Below are the code and all the weights of a small trained network. Each question names an input and a class and asks about switching units off, where a switched-off unit gives its printed mean instead of its output.

import numpy as np


def w(rows, s, z=0):
    codes = np.array(rows[::2]) - 128.0
    scale = np.full(codes.shape[1], s)
    scale[-1] = z or s
    return codes * scale


def norm(h):
    return h / np.sqrt((h * h).mean(-1, keepdims=True) + 1e-5)


def f(y):
    return y / 2 * (1 + np.tanh(0.7978845608 * (y + 0.044715 * y**3)))


def log_softmax(a):
    a = a - a.max(-1, keepdims=True)
    return a - np.log(np.exp(a).sum(-1, keepdims=True))


def net(x, mask):
    res = np.array(x, float).reshape(1, 8) / 4 @ E
    u = 0
    for l in range(2):
        y = f(norm(res) @ A[l][:, :-1].T + A[l][:, -1])
        res = res + np.where(mask[u : u + 12], y, B[l][:, -1]) @ B[l][:, :-1]
        u += 12
    return log_softmax(norm(res)[-1] @ U[:, :-1].T + U[:, -1])


A, B = {}, {}
E = w([
[183,191,161,242,211,158],'x0',
[99,212,255,79,124,89],'x1',
[108,102,164,226,20,138],'x2',
[206,122,173,169,141,212],'x3',
[120,59,100,235,252,75],'x4',
[6,103,88,142,132,161],'x5',
[202,197,135,14,107,192],'x6',
[143,51,229,108,102,169],'x7',
],0.0098)
A[0] = w([
[191,151,187,198,105,204,11],'0.n1',
[57,187,170,149,148,85,15],'0.n2',
[166,100,163,160,125,142,42],'0.n3',
[164,137,94,204,192,100,68],'0.n4',
[149,114,115,199,253,113,1],'0.n5',
[100,149,147,149,142,112,76],'0.n6',
[197,149,198,220,119,194,39],'0.n7',
[173,111,131,156,143,121,54],'0.n8',
[117,85,47,217,92,57,103],'0.n9',
[37,88,98,151,103,228,127],'0.n10',
[25,172,159,172,122,67,21],'0.n11',
[62,25,186,133,119,55,83],'0.n12',
],0.015,0.0064)
B[0] = w([
[177,164,169,171,57,184,193],'0.n1',
[70,165,175,131,137,142,157],'0.n2',
[149,156,161,149,127,146,141],'0.n3',
[127,124,84,116,214,171,202],'0.n4',
[160,130,166,145,250,148,205],'0.n5',
[99,135,137,142,149,123,132],'0.n6',
[181,154,183,193,78,170,215],'0.n7',
[100,180,128,139,157,165,137],'0.n8',
[134,90,75,163,50,51,254],'0.n9',
[113,112,87,86,118,182,207],'0.n10',
[39,132,181,140,131,140,185],'0.n11',
[119,42,200,119,100,79,223],'0.n12',
],0.026,0.0086)
A[1] = w([
[181,176,147,47,110,37,111],'1.n1',
[127,107,72,136,97,51,59],'1.n2',
[151,228,118,55,110,70,12],'1.n3',
[141,183,2,194,112,46,92],'1.n4',
[100,156,146,163,148,79,125],'1.n5',
[96,118,120,119,121,174,52],'1.n6',
[172,120,124,162,245,131,14],'1.n7',
[156,171,144,157,154,108,83],'1.n8',
[28,177,165,136,144,119,1],'1.n9',
[142,107,121,167,202,130,100],'1.n10',
[85,117,92,91,136,190,98],'1.n11',
[139,15,168,96,139,153,66],'1.n12',
],0.021,0.004)
B[1] = w([
[81,206,147,92,175,90,205],'1.n1',
[120,47,105,129,141,92,230],'1.n2',
[108,247,98,107,161,99,183],'1.n3',
[189,1,188,4,181,243,241],'1.n4',
[71,138,112,144,118,170,173],'1.n5',
[121,155,88,113,94,122,147],'1.n6',
[130,141,66,195,207,143,255],'1.n7',
[125,137,115,167,117,140,174],'1.n8',
[23,84,225,88,129,182,206],'1.n9',
[82,147,66,178,146,139,220],'1.n10',
[153,145,65,122,74,111,191],'1.n11',
[206,184,112,133,133,34,247],'1.n12',
],0.029,0.0075)
U = w([
[109,250,129,58,161,125,132],'0',
[105,52,136,176,66,37,4],'1',
[197,152,171,116,141,57,76],'2',
[138,150,82,212,236,176,184],'3',
[154,42,86,94,149,162,217],'4',
[164,168,51,77,37,147,49],'5',
[201,194,182,190,63,199,167],'6',
[23,123,202,132,126,154,108],'7',
],0.018,0.0033)

Each question gives the input, the list of numbers given to net, and the class t.
The units are the neurons (one row each of A and B). Each row of codes is followed by its name. A weight is (code - 128) times the scale printed after its matrix; where a second scale follows, it is the last column's (A, B and U).
mask holds one flag per neuron, layer by layer. A switched-off neuron (its flag False) gives its mean, the last column of its row in B, instead of its output. The means were averaged over made-up inputs and are rounded, as every weight is.
A unit's drop is (log p(t) with every unit on - log p(t) with that unit switched off) / (log p(t) with every unit on - log p(t) with every unit switched off).
The circuit of an input: a set's keep is (log p(t) with only the set's units on - log p(t) with every unit switched off) / (log p(t) with every unit on - log p(t) with every unit switched off). Starting from the 12 units with the biggest drops (on a tie, the unit counted first), units are removed one at a time, each time the one whose removal leaves the highest keep (on an exact tie, the one counted first), for as long as the keep stays at least 0.8.
units of the circuit, in order: the units of the circuit, biggest drop first
k most important neurons: the k neurons with the biggest drops, biggest first
top k neurons in layer l: the k neurons of layer l with the biggest drops, biggest first
input [-6,-8,7,-3,7,-4,-6,-7], class 4: units of the circuit, in order : (1.n4)
input [-8,-6,8,-6,-5,-3,4,2], class 5: top 2 neurons in layer 0 : (0.n9, 0.n12)
input [5,6,-5,-3,-3,-3,-6,8], class 7: units of the circuit, in order : (0.n2, 1.n9)
input [5,-1,3,3,-3,8,8,-3], class 6: 2 most important neurons : (0.n1, 0.n7)
input [-3,5,-3,-8,2,-4,-7,-1], class 7: 4 most important neurons : (0.n11, 0.n2, 1.n9, 1.n5)
input [0,-4,6,-5,-5,5,0,-7], class 4: 2 most important neurons : (1.n4, 0.n9)
input [6,7,8,2,5,7,-5,-7], class 7: 3 most important neurons : (0.n11, 1.n9, 0.n2)
input [1,-2,-2,-7,-2,-6,-6,3], class 1: 2 most important neurons : (0.n12, 0.n9)
input [5,0,7,-6,-1,1,-2,-5], class 7: 2 most important neurons : (0.n11, 0.n2)
input [-5,6,2,6,4,-7,8,-2], class 0: 2 most important neurons : (1.n1, 0.n5)
input [-7,5,6,3,3,8,3,-2], class 1: 2 most important neurons : (0.n12, 1.n12)
input [3,-5,-4,-8,-7,-5,-3,7], class 0: 3 most important neurons : (0.n9, 0.n12, 1.n1)
input [-6,1,-5,6,1,-1,6,7], class 0: 2 most important neurons : (0.n12, 1.n1)
input [0,4,-3,1,4,8,-1,-8], class 7: units of the circuit, in order : (1.n9)
input [-1,-3,-4,4,-7,-5,-5,-5], class 0: top 2 neurons in layer 0 : (0.n9, 0.n5)
input [3,-1,-8,-2,-3,3,2,1], class 0: top 3 neurons in layer 0 : (0.n5, 0.n9, 0.n4)
input [-5,0,2,-2,3,7,-5,-8], class 4: top 2 neurons in layer 0 : (0.n9, 0.n7)
input [5,-3,7,-7,-5,2,5,1], class 5: top 2 neurons in layer 0 : (0.n9, 0.n10)
input [-4,-4,-8,-8,1,-2,2,3], class 0: top 2 neurons in layer 0 : (0.n9, 0.n12)
input [-2,-7,6,-4,-2,3,0,7], class 1: units of the circuit, in order : (1.n4)
